Below is a small trained network, with its code and all its weights. Each question gives an input and a class and asks what happens when units are switched off, that is, made to give their printed mean instead of their output.

import numpy as np


def w(rows, s, z=0):
    codes = np.array(rows[::2]) - 128.0
    scale = np.full(codes.shape[1], s)
    scale[-1] = z or s
    return codes * scale


def f(y):
    return np.maximum(y, 0)


def log_softmax(a):
    a = a - a.max(-1, keepdims=True)
    return a - np.log(np.exp(a).sum(-1, keepdims=True))


def net(x, mask):
    res = np.array(x, float).reshape(1, 7) / 4 @ E
    y = f(res @ A[0][:, :-1].T + A[0][:, -1])
    res = res + np.where(mask, y, B[0][:, -1]) @ B[0][:, :-1]
    return log_softmax(res[-1] @ U[:, :-1].T + U[:, -1])


A, B = {}, {}
E = w([
[2,193,210,135,159,213,125,57,200,165],'x0',
[85,120,165,237,91,87,52,126,20,211],'x1',
[38,212,130,176,142,105,152,129,176,141],'x2',
[143,58,84,171,143,143,28,96,198,148],'x3',
[120,173,76,153,57,70,188,150,189,164],'x4',
[144,158,49,98,13,190,120,83,179,9],'x5',
[192,94,150,118,59,131,175,186,130,190],'x6',
],0.0097)
A[0] = w([
[4,185,194,179,59,148,114,85,189,254,182],'n0',
[126,160,144,140,100,50,178,100,23,105,1],'n1',
[139,137,51,154,42,106,40,85,53,45,101],'n2',
[73,117,210,150,254,155,17,77,105,127,123],'n3',
[179,58,141,123,58,191,50,132,150,105,235],'n4',
[147,129,186,87,90,129,179,186,9,150,59],'n5',
[85,135,89,145,108,41,55,146,103,154,171],'n6',
[139,92,129,208,131,51,83,170,123,237,94],'n7',
],0.0095,0.0034)
B[0] = w([
[107,115,135,134,134,218,150,209,183,138,251],'n0',
[155,79,123,160,130,167,109,116,98,149,181],'n1',
[153,50,122,67,69,190,131,88,128,192,194],'n2',
[179,91,94,114,7,249,131,224,128,155,243],'n3',
[181,99,86,87,114,153,119,152,89,154,204],'n4',
[173,123,175,123,120,122,150,134,118,199,220],'n5',
[182,106,91,95,145,152,165,128,125,109,181],'n6',
[147,140,67,102,112,152,104,41,124,81,221],'n7',
],0.013,0.018)
U = w([
[42,118,138,179,213,47,80,162,118,116,29],'0',
[176,85,75,92,85,200,163,125,129,158,241],'1',
[126,160,102,176,148,136,20,125,76,119,38],'2',
[1,205,125,153,106,163,182,159,202,74,95],'3',
[42,117,164,200,94,36,103,101,88,115,2],'4',
[166,83,186,141,122,44,175,125,44,219,51],'5',
[135,147,53,57,86,131,152,6,172,36,203],'6',
],0.009,0.0054)

Each question gives the input, the list of numbers given to net, and the class t.
The units are the neurons (one row each of A and B). Each row of codes is followed by its name. A weight is (code - 128) times the scale printed after its matrix; where a second scale follows, it is the last column's (A, B and U).
mask holds one flag per neuron, in row order. A switched-off neuron (its flag False) gives its mean, the last column of its row in B, instead of its output. The means were averaged over made-up inputs and are rounded, as every weight is.
A unit's drop is (log p(t) with every unit on - log p(t) with that unit switched off) / (log p(t) with every unit on - log p(t) with every unit switched off).
The circuit of an input: a set's keep is (log p(t) with only the set's units on - log p(t) with every unit switched off) / (log p(t) with every unit on - log p(t) with every unit switched off). Starting from all 8 units, units are removed one at a time, each time the one whose removal leaves the highest keep (on an exact tie, the one counted first), for as long as the keep stays at least 0.8.
units of the circuit, in order: the units of the circuit, biggest drop first
most important unit: the unit with the biggest drop
top k neurons: the k neurons with the biggest drops, biggest first
drop when u is switched off: that unit's drop, to one decimal
input [-7,0,-1,-5,0,-3,-7], class 5: most important unit -> n3
input [-4,-8,-3,8,8,-5,-8], class 6: units of the circuit, in order -> (n3, n0)
input [-5,1,-1,-6,-7,2,5], class 5: units of the circuit, in order -> (n3, n5, n0)
input [-4,2,5,5,5,-2,2], class 6: top 2 neurons -> (n7, n3)
input [-5,0,-4,-4,-4,-6,8], class 5: top 2 neurons -> (n5, n3)
input [-7,0,6,-6,3,-5,0], class 5: top 3 neurons -> (n3, n0, n5)
input [-6,-7,2,-8,5,6,0], class 6: top 3 neurons -> (n3, n0, n4)
input [4,-7,0,4,-2,8,0], class 6: top 4 neurons -> (n3, n0, n5, n1)
input [-3,-1,6,-5,5,4,-2], class 6: top 4 neurons -> (n3, n0, n5, n4)
input [2,-3,8,4,1,7,-5], class 3: drop when n3 is switched off -> 0.2
input [3,-8,7,-7,-6,5,4], class 3: drop when n7 is switched off -> 0.3
input [1,-8,-2,6,8,4,-7], class 6: drop when n3 is switched off -> 0.5
